Here is a tiny trained network, its code and every weight. The questions are about switching its units off for an input and a class, where a switched-off unit gives its printed mean instead of its output.

import numpy as np


def w(rows, s, z=0):
    codes = np.array(rows[::2]) - 128.0
    scale = np.full(codes.shape[1], s)
    scale[-1] = z or s
    return codes * scale


def f(y):
    return y / 2 * (1 + np.tanh(0.7978845608 * (y + 0.044715 * y**3)))


def log_softmax(a):
    a = a - a.max(-1, keepdims=True)
    return a - np.log(np.exp(a).sum(-1, keepdims=True))


def net(x, mask):
    res = np.array(x, float).reshape(1, 6) / 4 @ E
    y = f(res @ A[0][:, :-1].T + A[0][:, -1])
    res = res + np.where(mask, y, B[0][:, -1]) @ B[0][:, :-1]
    return log_softmax(res[-1] @ U[:, :-1].T + U[:, -1])


A, B = {}, {}
E = w([
[179,98,247,184],'x0',
[120,185,55,135],'x1',
[70,60,139,128],'x2',
[126,215,150,153],'x3',
[70,201,155,148],'x4',
[149,142,154,1],'x5',
],0.01)
A[0] = w([
[237,95,156,220,224],'neuron 1',
[47,202,83,180,193],'neuron 2',
[152,5,136,128,146],'neuron 3',
[107,165,168,116,206],'neuron 4',
[126,87,27,65,224],'neuron 5',
[171,238,88,77,254],'neuron 6',
[81,209,131,100,107],'neuron 7',
],0.011,0.0057)
B[0] = w([
[129,79,46,255,238],'neuron 1',
[112,175,201,152,234],'neuron 2',
[93,55,219,173,209],'neuron 3',
[152,206,42,140,167],'neuron 4',
[185,149,231,225,238],'neuron 5',
[180,166,74,196,245],'neuron 6',
[143,158,109,118,179],'neuron 7',
],0.0085,0.012)
U = w([
[40,154,191,133,37],'0',
[15,86,2,53,26],'1',
[92,30,103,213,67],'2',
[193,223,83,186,196],'3',
[74,213,152,70,146],'4',
[156,32,209,143,235],'5',
[104,95,144,45,2],'6',
],0.0092,0.0047)

Each question gives the input, the list of numbers given to net, and the class t.
The units are the neurons (one row each of A and B). Each row of codes is followed by its name. A weight is (code - 128) times the scale printed after its matrix; where a second scale follows, it is the last column's (A, B and U).
mask holds one flag per neuron, in row order. A switched-off neuron (its flag False) gives its mean, the last column of its row in B, instead of its output. The means were averaged over made-up inputs and are rounded, as every weight is.
A unit's drop is (log p(t) with every unit on - log p(t) with that unit switched off) / (log p(t) with every unit on - log p(t) with every unit switched off).
The circuit of an input: a set's keep is (log p(t) with only the set's units on - log p(t) with every unit switched off) / (log p(t) with every unit on - log p(t) with every unit switched off). Starting from all 7 units, units are removed one at a time, each time the one whose removal leaves the highest keep (on an exact tie, the one counted first), for as long as the keep stays at least 0.8.
units of the circuit, in order: the units of the circuit, biggest drop first
most important unit: the unit with the biggest drop
top k neurons: the k neurons with the biggest drops, biggest first
drop of u: that unit's drop, to one decimal
input [-2,-5,6,6,4,8], class 4: most important unit -> neuron 1
input [5,8,7,-2,7,7], class 4: units of the circuit, in order -> neuron 1; neuron 5
input [-7,2,0,-6,-8,6], class 5: units of the circuit, in order -> neuron 5; neuron 3
input [-3,-3,-2,-1,-4,-1], class 5: top 4 neurons -> neuron 1; neuron 6; neuron 4; neuron 5
input [6,3,-5,1,1,-6], class 2: top 2 neurons -> neuron 1; neuron 6
input [7,-7,8,-3,1,-1], class 2: top 2 neurons -> neuron 1; neuron 5
input [-1,-3,0,1,2,1], class 4: top 3 neurons -> neuron 1; neuron 5; neuron 6
input [-2,5,7,3,6,-8], class 0: units of the circuit, in order -> neuron 2; neuron 6
input [6,4,-4,-4,3,-4], class 2: top 2 neurons -> neuron 1; neuron 6
input [-3,3,3,-4,-5,7], class 5: drop of neuron 4 -> 0.0
input [5,-7,-6,-1,1,-3], class 2: drop of neuron 1 -> 0.7
input [0,-3,4,1,3,2], class 4: drop of neuron 1 -> 0.5
